Here is a tiny trained network, its code and every weight. The questions are about switching its units off for an input and a class, where a switched-off unit gives its printed mean instead of its output.

import numpy as np


def w(rows, s, z=0):
    codes = np.array(rows[::2]) - 128.0
    scale = np.full(codes.shape[1], s)
    scale[-1] = z or s
    return codes * scale


def f(y):
    return np.maximum(y, 0)


def log_softmax(a):
    a = a - a.max(-1, keepdims=True)
    return a - np.log(np.exp(a).sum(-1, keepdims=True))


def net(x, mask):
    res = np.array(x, float).reshape(1, 6) / 4 @ E
    y = f(res @ A[0][:, :-1].T + A[0][:, -1])
    res = res + np.where(mask, y, B[0][:, -1]) @ B[0][:, :-1]
    return log_softmax(res[-1] @ U[:, :-1].T + U[:, -1])


A, B = {}, {}
E = w([
[132,84,136,169,150,195,247,82,184,79,164,201],'x0',
[118,112,40,201,121,249,35,97,169,184,191,91],'x1',
[115,132,135,158,106,129,118,111,113,111,119,135],'x2',
[33,171,134,107,95,145,142,150,171,116,105,100],'x3',
[106,121,86,125,135,124,132,131,113,82,165,128],'x4',
[163,154,188,209,157,115,71,236,171,58,148,137],'x5',
],0.011)
A[0] = w([
[150,157,200,133,104,62,156,176,63,78,86,191,230],'N0',
[69,74,218,168,149,148,100,210,165,132,122,121,147],'N1',
[128,84,162,168,142,154,231,86,217,101,157,189,1],'N2',
[171,128,145,192,154,107,81,231,190,81,105,98,52],'N3',
[183,175,122,100,88,82,83,174,77,157,130,68,23],'N4',
[143,113,98,143,122,193,39,92,184,141,158,121,103],'N5',
[76,80,118,198,126,200,66,137,143,213,206,97,107],'N6',
[52,145,141,112,169,119,189,175,105,104,87,115,189],'N7',
[127,106,173,68,172,35,186,134,69,86,52,171,168],'N8',
[102,49,89,56,76,106,147,1,107,182,91,103,139],'N9',
[112,193,72,110,140,56,52,167,16,146,84,41,67],'N10',
[45,119,95,52,72,165,186,40,54,192,123,126,160],'N11',
[112,121,187,215,175,128,128,211,147,96,165,143,106],'N12',
],0.0083,0.00096)
B[0] = w([
[75,81,79,146,76,173,189,131,152,138,118,89,235],'N0',
[85,159,204,151,135,69,136,147,129,132,166,139,197],'N1',
[13,212,77,146,192,128,84,27,64,215,48,124,227],'N2',
[188,254,150,134,103,123,164,178,123,100,148,176,226],'N3',
[126,127,112,96,160,116,89,98,104,167,125,173,204],'N4',
[88,48,120,92,81,178,159,189,223,104,92,66,225],'N5',
[138,83,131,89,87,201,186,121,125,134,56,47,252],'N6',
[190,91,111,136,112,153,122,106,68,88,73,142,183],'N7',
[68,74,150,75,85,166,167,183,165,107,103,68,247],'N8',
[202,240,140,192,68,33,141,221,109,131,177,98,230],'N9',
[79,164,105,141,175,133,119,40,106,151,56,148,242],'N10',
[159,134,115,147,134,104,132,142,75,110,205,120,236],'N11',
[124,196,187,114,140,144,134,175,157,166,198,139,216],'N12',
],0.0083,0.014)
U = w([
[125,2,113,89,34,171,203,210,217,103,44,45,101],'0',
[219,233,126,182,80,113,152,227,138,133,227,114,254],'1',
[83,183,55,129,229,145,92,39,131,208,16,136,13],'2',
],0.0064,0.00062)

Each question gives the input, the list of numbers given to net, and the class t.
The units are the neurons (one row each of A and B). Each row of codes is followed by its name. A weight is (code - 128) times the scale printed after its matrix; where a second scale follows, it is the last column's (A, B and U).
mask holds one flag per neuron, in row order. A switched-off neuron (its flag False) gives its mean, the last column of its row in B, instead of its output. The means were averaged over made-up inputs and are rounded, as every weight is.
A unit's drop is (log p(t) with every unit on - log p(t) with that unit switched off) / (log p(t) with every unit on - log p(t) with every unit switched off).
The circuit of an input: a set's keep is (log p(t) with only the set's units on - log p(t) with every unit switched off) / (log p(t) with every unit on - log p(t) with every unit switched off). Starting from the 12 units with the biggest drops (on a tie, the unit counted first), units are removed one at a time, each time the one whose removal leaves the highest keep (on an exact tie, the one counted first), for as long as the keep stays at least 0.8.
circuit, biggest first: the units of the circuit, biggest drop first
unit that matters most: the unit with the biggest drop
k most important neurons: the k neurons with the biggest drops, biggest first
drop of u: that unit's drop, to one decimal
input [4,0,2,-6,-2,-5], class 1: unit that matters most -> N9
input [-8,5,0,-1,7,-8], class 1: 2 most important neurons -> (N9, N11)
input [-6,8,-7,-7,5,0], class 0: 2 most important neurons -> (N5, N6)
input [-8,-1,4,-6,-4,7], class 2: 3 most important neurons -> (N10, N9, N4)
input [5,-4,0,-8,4,-4], class 2: 4 most important neurons -> (N2, N5, N6, N3)
input [6,0,7,-4,0,-6], class 1: 2 most important neurons -> (N9, N10)
input [-2,-5,-5,-7,-1,5], class 0: 3 most important neurons -> (N8, N0, N9)
input [-7,-8,4,-2,7,3], class 0: 2 most important neurons -> (N8, N0)
input [-3,-5,6,-3,-8,5], class 0: 2 most important neurons -> (N0, N8)
input [-7,8,2,-3,-8,3], class 0: 2 most important neurons -> (N5, N6)
input [-8,6,2,1,3,4], class 2: 3 most important neurons -> (N10, N8, N4)
input [7,0,-4,-4,-5,6], class 2: 2 most important neurons -> (N2, N9)
input [3,6,6,-6,6,6], class 0: 4 most important neurons -> (N5, N6, N9, N11)
input [-3,-3,-6,-1,1,-5], class 1: circuit, biggest first -> (N9)
input [-6,1,6,1,2,-6], class 1: 3 most important neurons -> (N9, N2, N11)
input [-3,0,-7,7,4,3], class 1: 2 most important neurons -> (N2, N3)
input [-5,8,-6,-1,0,5], class 0: drop of N5 -> 0.4
input [7,-4,-6,5,4,-7], class 1: drop of N10 -> 0.4
input [-3,0,5,0,6,1], class 2: drop of N9 -> 0.2
input [-6,-1,-4,7,6,3], class 2: drop of N10 -> 0.4
input [-8,5,0,-8,6,7], class 2: circuit, biggest first -> (N10)
